Below is a small trained network, with its code and all its weights. Each question gives an input and a class and asks what happens when units are switched off, that is, made to give their printed mean instead of their output.

import numpy as np


def w(rows, s, z=0):
    codes = np.array(rows[::2]) - 128.0
    scale = np.full(codes.shape[1], s)
    scale[-1] = z or s
    return codes * scale


def f(y):
    return np.maximum(y, 0)


def log_softmax(a):
    a = a - a.max(-1, keepdims=True)
    return a - np.log(np.exp(a).sum(-1, keepdims=True))


def net(x, mask):
    res = np.array(x, float).reshape(1, 6) / 4 @ E
    y = f(res @ A[0][:, :-1].T + A[0][:, -1])
    res = res + np.where(mask, y, B[0][:, -1]) @ B[0][:, :-1]
    return log_softmax(res[-1] @ U[:, :-1].T + U[:, -1])


A, B = {}, {}
E = w([
[129,146,108,144,159],'x0',
[132,253,229,219,171],'x1',
[130,156,97,153,185],'x2',
[255,51,133,235,106],'x3',
[60,77,171,149,81],'x4',
[87,220,65,206,5],'x5',
],0.0055)
A[0] = w([
[187,138,106,139,128,144],'N0',
[82,130,152,120,109,255],'N1',
[171,78,155,187,104,159],'N2',
[131,172,196,169,110,24],'N3',
[125,88,142,135,175,43],'N4',
[133,88,138,82,175,26],'N5',
[131,101,169,92,180,27],'N6',
[153,122,56,220,111,192],'N7',
[175,160,126,96,126,222],'N8',
[143,211,198,159,165,106],'N9',
[84,63,128,153,110,208],'N10',
[152,134,231,113,170,49],'N11',
[145,156,191,142,129,33],'N12',
[188,145,102,128,149,228],'N13',
[152,117,172,127,93,167],'N14',
[129,85,175,162,93,229],'N15',
[107,187,123,159,73,62],'N16',
[159,155,182,104,166,46],'N17',
[160,147,107,150,166,229],'N18',
[44,196,95,111,143,239],'N19',
[132,100,30,96,88,37],'N20',
[217,97,66,76,81,222],'N21',
[128,230,177,144,139,66],'N22',
[131,78,48,76,129,61],'N23',
[49,149,97,21,148,194],'N24',
[120,165,72,169,67,72],'N25',
[177,167,121,78,117,143],'N26',
[154,91,180,110,185,7],'N27',
[118,148,46,187,215,222],'N28',
[187,101,110,198,117,158],'N29',
[93,75,61,121,143,116],'N30',
[110,144,245,176,129,92],'N31',
[124,79,74,91,119,50],'N32',
[102,173,99,72,105,153],'N33',
],0.011,0.0032)
B[0] = w([
[55,102,165,132,167,169],'N0',
[88,81,192,105,159,200],'N1',
[93,83,194,160,158,205],'N2',
[194,167,95,128,70,171],'N3',
[121,77,83,172,174,152],'N4',
[146,65,51,194,112,170],'N5',
[123,83,71,190,164,167],'N6',
[109,95,160,149,176,219],'N7',
[108,86,178,71,147,175],'N8',
[210,147,163,113,46,204],'N9',
[164,151,162,58,98,193],'N10',
[152,104,78,198,97,178],'N11',
[169,203,112,137,35,153],'N12',
[62,110,174,80,112,190],'N13',
[89,143,172,94,146,165],'N14',
[100,135,208,63,164,199],'N15',
[157,2,66,167,140,186],'N16',
[149,95,84,179,102,158],'N17',
[90,128,152,67,95,186],'N18',
[153,53,199,139,182,237],'N19',
[216,168,100,158,75,188],'N20',
[147,110,188,124,93,233],'N21',
[205,91,135,139,88,194],'N22',
[208,228,128,143,56,196],'N23',
[129,81,211,183,140,254],'N24',
[116,13,42,174,208,191],'N25',
[49,120,184,51,172,160],'N26',
[94,86,62,197,169,170],'N27',
[95,173,162,60,52,198],'N28',
[97,78,187,144,172,208],'N29',
[231,146,139,79,56,183],'N30',
[189,193,162,96,43,198],'N31',
[181,154,119,155,32,177],'N32',
[161,67,182,162,184,192],'N33',
],0.0064,0.0073)
U = w([
[199,194,76,138,72,102],'0',
[93,136,145,100,173,254],'1',
[66,129,178,129,214,98],'2',
[78,145,155,78,160,207],'3',
[122,96,1,249,186,188],'4',
[74,159,149,68,155,217],'5',
[54,214,23,95,197,2],'6',
],0.008,0.0034)

Each question gives the input, the list of numbers given to net, and the class t.
The units are the neurons (one row each of A and B). Each row of codes is followed by its name. A weight is (code - 128) times the scale printed after its matrix; where a second scale follows, it is the last column's (A, B and U).
mask holds one flag per neuron, in row order. A switched-off neuron (its flag False) gives its mean, the last column of its row in B, instead of its output. The means were averaged over made-up inputs and are rounded, as every weight is.
A unit's drop is (log p(t) with every unit on - log p(t) with that unit switched off) / (log p(t) with every unit on - log p(t) with every unit switched off).
The circuit of an input: a set's keep is (log p(t) with only the set's units on - log p(t) with every unit switched off) / (log p(t) with every unit on - log p(t) with every unit switched off). Starting from the 12 units with the biggest drops (on a tie, the unit counted first), units are removed one at a time, each time the one whose removal leaves the highest keep (on an exact tie, the one counted first), for as long as the keep stays at least 0.8.
units of the circuit, in order: the units of the circuit, biggest drop first
unit that matters most: the unit with the biggest drop
top k neurons: the k neurons with the biggest drops, biggest first
drop of u: that unit's drop, to one decimal
input [-3,-8,7,5,8,4], class 0: unit that matters most -> N20
input [5,-8,6,6,8,3], class 0: units of the circuit, in order -> N20; N30
input [3,-1,-6,-2,-4,8], class 4: units of the circuit, in order -> N25; N16
input [-5,8,8,-8,2,5], class 0: units of the circuit, in order -> N9; N22
input [-1,-5,4,6,-5,5], class 2: units of the circuit, in order -> N7; N29
input [5,-1,-4,-7,1,4], class 2: top 3 neurons -> N19; N24; N33
input [3,-1,-4,-6,2,6], class 2: top 3 neurons -> N19; N1; N24
input [2,-6,-6,6,-2,-8], class 4: top 2 neurons -> N5; N27
input [8,8,8,0,-7,1], class 0: top 2 neurons -> N9; N22
input [5,7,4,6,2,-8], class 4: top 2 neurons -> N27; N11
input [-1,5,3,-6,6,-8], class 4: drop of N5 -> 0.1
input [8,8,0,-6,4,-7], class 0: drop of N9 -> 0.2
input [-5,-7,-4,-5,-5,8], class 4: drop of N16 -> 0.3
input [-8,8,8,-7,0,-5], class 0: unit that matters most -> N9
